Below is a small trained network, with its code and all its weights. Each question gives an input and a target symbol and asks what happens when units are switched off, that is, made to give their printed mean instead of their output.

import numpy as np


def w(rows, s, z=0):
    codes = np.array(rows[::2]) - 128.0
    scale = np.full(codes.shape[1], s)
    scale[-1] = z or s
    return codes * scale


def norm(h):
    return h / np.sqrt((h * h).mean(-1, keepdims=True) + 1e-5)


def f(y):
    return np.maximum(y, 0)


def softmax(a):
    e = np.exp(a - a.max(-1, keepdims=True))
    return e / e.sum(-1, keepdims=True)


def log_softmax(a):
    a = a - a.max(-1, keepdims=True)
    return a - np.log(np.exp(a).sum(-1, keepdims=True))


def net(x, mask):
    ids = ['αεηθλμξτψ'.index(c) for c in x.split()]
    T = len(ids)
    res = E[ids] + P[:T]
    q, k, v = (norm(res) @ M[0].T for M in (Q, K, V))
    z = softmax(np.where(np.tri(T) > 0, q @ k.T / 3**0.5, -1e9)) @ v
    res = res + np.where(mask[0], z, O[0][:, -1]) @ O[0][:, :-1]
    y = f(norm(res) @ A[0][:, :-1].T + A[0][:, -1])
    res = res + np.where(mask[1:13], y, B[0][:, -1]) @ B[0][:, :-1]
    return log_softmax(norm(res)[-1] @ U[:, :-1].T + U[:, -1])


Q, K, V, O, A, B = {}, {}, {}, {}, {}, {}
E = w([
[192,151,43,103],'α',
[152,4,115,163],'ε',
[112,111,53,159],'η',
[169,94,201,195],'θ',
[62,82,128,155],'λ',
[190,75,205,115],'μ',
[6,131,27,123],'ξ',
[11,36,121,183],'τ',
[162,177,116,63],'ψ',
],0.017)
P = w([
[106,190,48,82],'0',
[119,130,154,135],'1',
[137,206,120,152],'2',
[153,18,78,56],'3',
[113,128,162,131],'4',
[150,198,116,155],'5',
[161,32,93,53],'6',
[92,126,168,129],'7',
[154,196,113,157],'8',
[195,5,127,73],'9',
[76,123,174,127],'10',
[154,194,111,157],'11',
],0.016)
Q[0] = w([
[111,130,119,154],'head 1',
[137,168,160,187],'head 1',
[166,2,109,76],'head 1',
],0.0096)
K[0] = w([
[119,156,68,200],'head 1',
[130,91,67,60],'head 1',
[182,162,254,192],'head 1',
],0.009)
V[0] = w([
[95,46,227,46],'head 1',
[178,196,158,209],'head 1',
[143,82,138,1],'head 1',
],0.0057)
O[0] = w([
[10,95,171,152,2],'head 1',
[42,1,147,146,117],'head 1',
[114,197,152,70,121],'head 1',
],0.0058,0.0015)
A[0] = w([
[138,52,94,9,75],'neuron 1',
[124,7,153,114,152],'neuron 2',
[151,136,151,200,131],'neuron 3',
[124,137,86,141,158],'neuron 4',
[151,71,122,71,214],'neuron 5',
[99,57,93,149,188],'neuron 6',
[105,125,213,134,233],'neuron 7',
[111,182,128,206,3],'neuron 8',
[150,138,102,111,8],'neuron 9',
[133,206,120,125,158],'neuron 10',
[140,132,48,145,202],'neuron 11',
[119,116,85,103,114],'neuron 12',
],0.017,0.0049)
B[0] = w([
[134,6,140,126,219],'neuron 1',
[111,76,124,135,245],'neuron 2',
[139,166,79,69,164],'neuron 3',
[131,111,161,120,172],'neuron 4',
[79,44,157,120,213],'neuron 5',
[116,192,86,150,223],'neuron 6',
[118,80,127,168,180],'neuron 7',
[140,56,134,50,150],'neuron 8',
[142,169,151,122,141],'neuron 9',
[91,98,112,131,199],'neuron 10',
[134,124,189,162,222],'neuron 11',
[160,140,134,145,165],'neuron 12',
],0.015,0.011)
U = w([
[211,97,105,141,85],'α',
[151,116,253,150,58],'ε',
[183,158,153,200,155],'η',
[156,116,18,187,76],'θ',
[48,132,237,164,107],'λ',
[167,114,30,99,119],'μ',
[110,145,48,135,133],'ξ',
[107,189,151,109,253],'τ',
[89,111,145,33,104],'ψ',
],0.014,0.0059)

Each question gives the input, a string of symbols that net reads in full, and the target symbol t.
The units are the heads (3 rows each of Q, K, V and O) and the neurons (one row each of A and B). Each row of codes is followed by its name. A weight is (code - 128) times the scale printed after its matrix; where a second scale follows, it is the last column's (O, A, B and U).
mask holds one flag per unit, heads first, then neurons. A switched-off unit (its flag False) gives its mean, the last column of its rows in O or B, instead of its output. The means were averaged over made-up inputs and are rounded, as every weight is.
A unit's drop is (log p(t) with every unit on - log p(t) with that unit switched off) / (log p(t) with every unit on - log p(t) with every unit switched off).
The circuit of an input: a set's keep is (log p(t) with only the set's units on - log p(t) with every unit switched off) / (log p(t) with every unit on - log p(t) with every unit switched off). Starting from the 12 units with the biggest drops (on a tie, the unit counted first), units are removed one at a time, each time the one whose removal leaves the highest keep (on an exact tie, the one counted first), for as long as the keep stays at least 0.8.
circuit, biggest first: the units of the circuit, biggest drop first
top k neurons: the k neurons with the biggest drops, biggest first
drop of u: that unit's drop, to one decimal
input α λ η λ λ, target θ: circuit, biggest first -> neuron 11; neuron 5; neuron 6; head 1
input μ ξ α ψ ε τ ψ η ε, target θ: circuit, biggest first -> neuron 3; neuron 1; neuron 6
input μ τ ψ α ε ξ, target λ: circuit, biggest first -> neuron 11; neuron 4; neuron 1
input θ η ψ ξ ε ξ η ψ α, target η: circuit, biggest first -> neuron 11; neuron 1
input τ λ ψ μ ε η μ ψ ξ, target λ: top 2 neurons -> neuron 11; neuron 4
input λ η α η ψ η ψ θ λ, target ψ: top 3 neurons -> neuron 8; neuron 3; neuron 1
input ξ α τ ψ θ, target α: circuit, biggest first -> neuron 3; neuron 11; neuron 5
input ψ λ ε α ξ μ λ ε θ ε η μ, target α: top 3 neurons -> neuron 6; neuron 11; neuron 3
input λ α μ α ψ ψ μ ψ ξ ξ ψ μ, target α: top 2 neurons -> neuron 11; neuron 6
input λ η α ψ ε λ ψ τ η ψ η, target η: top 2 neurons -> neuron 5; neuron 6
input ψ ξ τ ξ ψ ψ ψ ξ, target τ: circuit, biggest first -> neuron 1; neuron 5; neuron 2; neuron 7
input τ τ α η α, target ε: circuit, biggest first -> neuron 11; neuron 2; neuron 9
input μ α ε, target θ: circuit, biggest first -> neuron 3; neuron 6; neuron 1
input ψ ψ ξ θ λ θ, target μ: circuit, biggest first -> neuron 3; neuron 11
input μ ξ ψ θ ψ ε ψ α, target λ: circuit, biggest first -> neuron 11
input τ ψ τ, target ξ: top neuron -> neuron 5
input ε α ψ λ ξ ξ η μ η, target ε: drop of neuron 4 -> 0.2
input ξ α ψ ξ θ, target α: drop of neuron 11 -> 0.4
input ε θ ψ, target τ: drop of neuron 5 -> 0.2
input λ λ ψ λ ε η ψ μ α ψ α ψ, target τ: drop of neuron 1 -> 0.8
input α μ ψ α τ ψ τ θ η, target ε: top neuron -> neuron 11
